Below is a small trained network, with its code and all its weights. Each question gives an input and a class and asks what happens when units are switched off, that is, made to give their printed mean instead of their output.

import numpy as np


def w(rows, s, z=0):
    codes = np.array(rows[::2]) - 128.0
    scale = np.full(codes.shape[1], s)
    scale[-1] = z or s
    return codes * scale


def f(y):
    return y / 2 * (1 + np.tanh(0.7978845608 * (y + 0.044715 * y**3)))


def log_softmax(a):
    a = a - a.max(-1, keepdims=True)
    return a - np.log(np.exp(a).sum(-1, keepdims=True))


def net(x, mask):
    res = np.array(x, float).reshape(1, 5) / 4 @ E
    y = f(res @ A[0][:, :-1].T + A[0][:, -1])
    res = res + np.where(mask, y, B[0][:, -1]) @ B[0][:, :-1]
    return log_softmax(res[-1] @ U[:, :-1].T + U[:, -1])


A, B = {}, {}
E = w([
[118,177,216,125,39,126,196,123,135,127,69],'x0',
[36,203,153,126,171,135,177,123,128,115,219],'x1',
[62,64,152,130,140,122,124,126,254,145,147],'x2',
[214,124,236,109,130,132,88,134,119,130,177],'x3',
[220,181,93,161,103,125,193,133,199,109,140],'x4',
],0.0056)
A[0] = w([
[17,126,114,124,154,124,116,131,87,130,157,170],'n0',
[105,124,142,126,118,127,137,130,187,132,119,194],'n1',
[193,140,46,138,124,123,147,127,129,127,121,126],'n2',
[175,77,134,120,146,121,86,126,149,139,135,62],'n3',
[113,132,104,131,157,131,129,125,126,125,159,54],'n4',
[49,111,164,121,120,130,119,127,69,131,87,84],'n5',
[117,125,120,128,121,121,121,128,154,134,131,83],'n6',
[81,137,95,137,161,122,121,123,121,126,177,8],'n7',
[32,107,170,124,114,127,115,130,56,129,86,47],'n8',
[161,141,94,136,127,120,137,124,131,130,134,119],'n9',
[176,144,92,132,106,130,139,129,99,127,86,194],'n10',
[47,98,98,139,113,121,140,125,211,127,81,41],'n11',
[223,138,93,133,145,125,139,128,148,125,155,121],'n12',
[113,192,226,134,105,123,184,135,168,119,163,76],'n13',
[181,155,160,126,125,132,112,131,64,122,125,66],'n14',
[118,173,196,125,112,133,163,125,172,131,150,69],'n15',
[143,80,135,125,130,123,100,123,176,128,117,120],'n16',
[46,134,100,127,155,130,121,125,103,131,166,77],'n17',
[169,54,156,121,151,126,70,127,158,136,139,1],'n18',
[203,66,161,129,137,129,74,121,120,132,123,107],'n19',
[143,154,48,128,106,127,158,128,119,125,61,77],'n20',
[106,171,201,120,112,124,167,130,165,129,144,75],'n21',
[33,112,157,125,124,123,124,127,71,127,91,50],'n22',
[179,136,143,122,118,115,123,117,74,131,118,164],'n23',
[96,147,38,122,189,129,125,124,141,131,242,18],'n24',
[163,100,122,138,140,121,110,130,139,128,148,96],'n25',
[50,136,99,126,165,141,118,129,110,120,166,30],'n26',
[136,73,140,133,134,120,102,120,186,129,109,150],'n27',
[84,98,112,137,113,133,137,134,218,126,89,3],'n28',
[231,166,195,136,113,125,118,124,4,120,138,41],'n29',
[178,162,33,125,92,131,164,125,105,133,61,23],'n30',
[118,154,177,124,118,128,152,126,156,122,140,112],'n31',
[140,145,136,124,126,126,137,126,131,132,135,165],'n32',
],0.011,0.0014)
B[0] = w([
[12,152,142,158,166,78,143,109,66,134,124,215],'n0',
[139,88,112,125,93,136,167,108,134,137,140,159],'n1',
[172,132,77,151,142,130,66,109,148,99,81,176],'n2',
[116,144,163,137,84,141,110,181,166,105,136,158],'n3',
[104,140,106,130,148,124,135,143,153,122,133,142],'n4',
[98,179,124,108,102,144,74,68,100,141,102,180],'n5',
[119,118,117,115,121,130,141,125,133,121,134,127],'n6',
[85,133,105,146,168,112,143,155,134,125,156,166],'n7',
[90,178,142,113,100,136,54,58,93,148,99,192],'n8',
[153,123,106,136,139,131,88,116,142,126,125,141],'n9',
[183,100,125,153,169,105,136,156,90,107,110,178],'n10',
[101,67,111,38,129,125,174,90,130,179,114,178],'n11',
[155,174,93,99,133,167,34,106,145,124,93,177],'n12',
[212,163,176,169,121,131,164,54,154,152,203,221],'n13',
[141,116,129,71,161,133,151,157,130,172,120,183],'n14',
[176,166,147,158,116,126,191,88,137,137,158,186],'n15',
[106,104,136,120,66,140,136,164,146,116,141,155],'n16',
[43,127,142,160,171,94,140,136,97,135,150,188],'n17',
[87,137,186,156,55,155,120,190,131,109,153,173],'n18',
[126,145,197,138,102,152,133,235,113,100,158,192],'n19',
[162,57,148,186,113,101,132,103,82,110,80,174],'n20',
[181,145,144,173,109,121,154,77,155,143,175,188],'n21',
[73,176,133,110,117,133,66,68,107,134,93,182],'n22',
[157,111,145,95,170,126,156,162,113,136,129,178],'n23',
[84,144,41,144,213,119,129,172,204,95,175,218],'n24',
[119,147,121,125,99,151,110,153,155,116,124,140],'n25',
[50,138,131,155,173,95,157,138,98,116,145,185],'n26',
[97,104,131,119,52,146,156,166,146,112,131,165],'n27',
[115,61,98,60,113,133,171,114,145,151,128,165],'n28',
[173,116,138,2,196,141,160,185,89,202,119,254],'n29',
[182,84,126,209,134,89,142,133,69,89,48,191],'n30',
[156,141,140,153,118,126,160,98,132,131,151,163],'n31',
[148,123,131,136,142,136,113,124,129,144,150,139],'n32',
],0.023,0.0072)
U = w([
[213,63,102,221,140,78,96,127,77,53,32,176],'0',
[213,173,174,190,103,122,207,32,173,157,208,254],'1',
[101,30,92,28,77,127,199,92,166,176,116,100],'2',
[118,114,194,138,39,183,104,218,167,60,160,61],'3',
[62,193,169,105,94,111,37,40,52,163,87,189],'4',
[34,142,78,179,209,45,160,141,130,96,190,12],'5',
[193,139,161,1,197,150,144,175,79,198,124,182],'6',
[151,183,46,127,167,162,26,146,198,70,129,37],'7',
],0.0047,0.00077)

Each question gives the input, the list of numbers given to net, and the class t.
The units are the neurons (one row each of A and B). Each row of codes is followed by its name. A weight is (code - 128) times the scale printed after its matrix; where a second scale follows, it is the last column's (A, B and U).
mask holds one flag per neuron, in row order. A switched-off neuron (its flag False) gives its mean, the last column of its row in B, instead of its output. The means were averaged over made-up inputs and are rounded, as every weight is.
A unit's drop is (log p(t) with every unit on - log p(t) with that unit switched off) / (log p(t) with every unit on - log p(t) with every unit switched off).
The circuit of an input: a set's keep is (log p(t) with only the set's units on - log p(t) with every unit switched off) / (log p(t) with every unit on - log p(t) with every unit switched off). Starting from the 12 units with the biggest drops (on a tie, the unit counted first), units are removed one at a time, each time the one whose removal leaves the highest keep (on an exact tie, the one counted first), for as long as the keep stays at least 0.8.
circuit, biggest first: the units of the circuit, biggest drop first
top k neurons: the k neurons with the biggest drops, biggest first
drop when u is switched off: that unit's drop, to one decimal
input [7,-4,3,5,-8], class 4: circuit, biggest first : [n8]
input [3,-5,6,-3,-5], class 2: top 2 neurons : [n11; n28]
input [5,3,5,-4,0], class 1: top 2 neurons : [n13; n21]
input [0,-1,8,-2,-7], class 4: top 4 neurons : [n8; n22; n0; n5]
input [8,-4,3,-8,6], class 0: top 3 neurons : [n30; n20; n29]
input [-5,2,8,-5,8], class 2: top 2 neurons : [n11; n28]
input [-4,-1,5,-1,0], class 2: top 2 neurons : [n11; n28]
input [-2,6,-7,-8,5], class 0: top 2 neurons : [n30; n20]
input [-2,2,3,0,4], class 7: top 2 neurons : [n0; n29]
input [-5,2,8,-8,7], class 2: top 3 neurons : [n11; n28; n1]
input [5,5,-6,1,2], class 1: top 3 neurons : [n13; n21; n15]
input [0,-4,2,-7,1], class 2: top 2 neurons : [n11; n28]
input [-5,-8,-2,6,-8], class 3: top 2 neurons : [n18; n19]
input [-2,-8,6,-7,5], class 2: circuit, biggest first : [n28]
input [2,6,-8,-5,-7], class 4: drop when n31 is switched off : 0.0
input [4,7,-2,0,-1], class 1: drop when n13 is switched off : 0.1
input [-2,4,8,3,3], class 1: drop when n13 is switched off : 0.1
